Here is a tiny trained network, its code and every weight. The questions are about switching its units off for an input and a target symbol, where a switched-off unit gives its printed mean instead of its output.

import numpy as np


def w(rows, s, z=0):
    codes = np.array(rows[::2]) - 128.0
    scale = np.full(codes.shape[1], s)
    scale[-1] = z or s
    return codes * scale


def f(y):
    return y / 2 * (1 + np.tanh(0.7978845608 * (y + 0.044715 * y**3)))


def softmax(a):
    e = np.exp(a - a.max(-1, keepdims=True))
    return e / e.sum(-1, keepdims=True)


def log_softmax(a):
    a = a - a.max(-1, keepdims=True)
    return a - np.log(np.exp(a).sum(-1, keepdims=True))


def net(x, mask):
    ids = ['Φαξσψω'.index(c) for c in x.split()]
    T = len(ids)
    res = E[ids] + P[:T]
    q, k, v = (res @ M[0].T for M in (Q, K, V))
    z = softmax(np.where(np.tri(T) > 0, q @ k.T / 2**0.5, -1e9)) @ v
    res = res + np.where(mask[0], z, O[0][:, -1]) @ O[0][:, :-1]
    y = f(res @ A[0][:, :-1].T + A[0][:, -1])
    res = res + np.where(mask[1:17], y, B[0][:, -1]) @ B[0][:, :-1]
    return log_softmax(res[-1] @ U[:, :-1].T + U[:, -1])


Q, K, V, O, A, B = {}, {}, {}, {}, {}, {}
E = w([
[6,63,84,38,110],'Φ',
[154,75,64,71,104],'α',
[89,152,159,230,100],'ξ',
[188,118,46,135,93],'σ',
[137,222,102,135,176],'ψ',
[81,159,51,91,177],'ω',
],0.016)
P = w([
[191,240,48,1,53],'0',
[201,140,82,143,102],'1',
[172,77,106,155,110],'2',
[147,66,122,137,133],'3',
[130,71,121,106,149],'4',
[99,89,120,64,162],'5',
],0.0091)
Q[0] = w([
[97,102,6,101,146],'h0',
[115,48,241,79,254],'h0',
],0.0058)
K[0] = w([
[194,66,127,63,254],'h0',
[114,71,167,164,212],'h0',
],0.0074)
V[0] = w([
[171,135,68,98,108],'h0',
[112,87,145,247,93],'h0',
],0.011)
O[0] = w([
[170,146,122,208,234,253],'h0',
[30,225,115,2,113,75],'h0',
],0.0079,0.0073)
A[0] = w([
[86,158,218,67,118,67],'n0',
[112,115,75,130,132,194],'n1',
[138,207,90,146,102,73],'n2',
[88,153,99,21,156,80],'n3',
[159,103,109,112,96,206],'n4',
[139,98,133,140,86,117],'n5',
[154,103,92,95,63,153],'n6',
[115,53,138,151,109,153],'n7',
[210,126,165,143,130,224],'n8',
[133,138,124,120,130,93],'n9',
[155,107,251,159,135,2],'n10',
[94,131,152,147,179,100],'n11',
[109,184,130,60,107,44],'n12',
[44,104,114,102,108,159],'n13',
[112,99,127,113,171,168],'n14',
[176,163,130,112,92,134],'n15',
],0.016,0.0064)
B[0] = w([
[162,75,38,8,108,143],'n0',
[87,160,156,169,129,187],'n1',
[130,90,151,100,188,161],'n2',
[37,144,115,184,190,142],'n3',
[70,178,136,106,95,166],'n4',
[99,152,103,87,172,135],'n5',
[44,188,255,69,154,137],'n6',
[107,153,156,64,169,172],'n7',
[116,173,162,81,124,250],'n8',
[175,98,137,96,125,120],'n9',
[180,111,89,13,184,138],'n10',
[175,195,172,42,187,147],'n11',
[131,80,98,115,221,141],'n12',
[232,91,85,127,22,165],'n13',
[135,52,86,146,54,152],'n14',
[107,97,187,64,161,138],'n15',
],0.0073,0.013)
U = w([
[113,193,166,50,185,182],'Φ',
[87,187,125,246,126,225],'α',
[160,163,138,145,56,227],'ξ',
[160,130,88,89,135,36],'σ',
[140,127,148,119,137,2],'ψ',
[132,99,142,122,160,30],'ω',
],0.012,0.0033)

Each question gives the input, a string of symbols that net reads in full, and the target symbol t.
The units are the heads (2 rows each of Q, K, V and O) and the neurons (one row each of A and B). Each row of codes is followed by its name. A weight is (code - 128) times the scale printed after its matrix; where a second scale follows, it is the last column's (O, A, B and U).
mask holds one flag per unit, heads first, then neurons. A switched-off unit (its flag False) gives its mean, the last column of its rows in O or B, instead of its output. The means were averaged over made-up inputs and are rounded, as every weight is.
A unit's drop is (log p(t) with every unit on - log p(t) with that unit switched off) / (log p(t) with every unit on - log p(t) with every unit switched off).
The circuit of an input: a set's keep is (log p(t) with only the set's units on - log p(t) with every unit switched off) / (log p(t) with every unit on - log p(t) with every unit switched off). Starting from the 12 units with the biggest drops (on a tie, the unit counted first), units are removed one at a time, each time the one whose removal leaves the highest keep (on an exact tie, the one counted first), for as long as the keep stays at least 0.8.
circuit, biggest first: the units of the circuit, biggest drop first
most important unit: the unit with the biggest drop
top k neurons: the k neurons with the biggest drops, biggest first
drop of u: that unit's drop, to one decimal
input ξ ψ ξ ξ, target ξ: circuit, biggest first	h0, n13
input ω σ ψ ψ ξ, target Φ: top 2 neurons	n10, n11
input ψ ξ ξ ξ Φ, target ξ: circuit, biggest first	n13, h0
input ξ ξ α, target Φ: top 2 neurons	n6, n13
input ξ ξ ω σ, target Φ: most important unit	n6
input Φ Φ Φ α, target Φ: top 2 neurons	n7, n6
input α ξ Φ σ, target Φ: top 2 neurons	n8, n7
input α σ Φ σ ξ, target Φ: top 3 neurons	n11, n10, n13
input ψ Φ ξ σ σ, target α: top 2 neurons	n11, n10
input σ ξ ω ω ω, target α: drop of n11	-0.1
input σ ξ ξ σ, target α: drop of n0	0.1
input α Φ σ ξ ξ ξ, target ξ: drop of h0	1.3
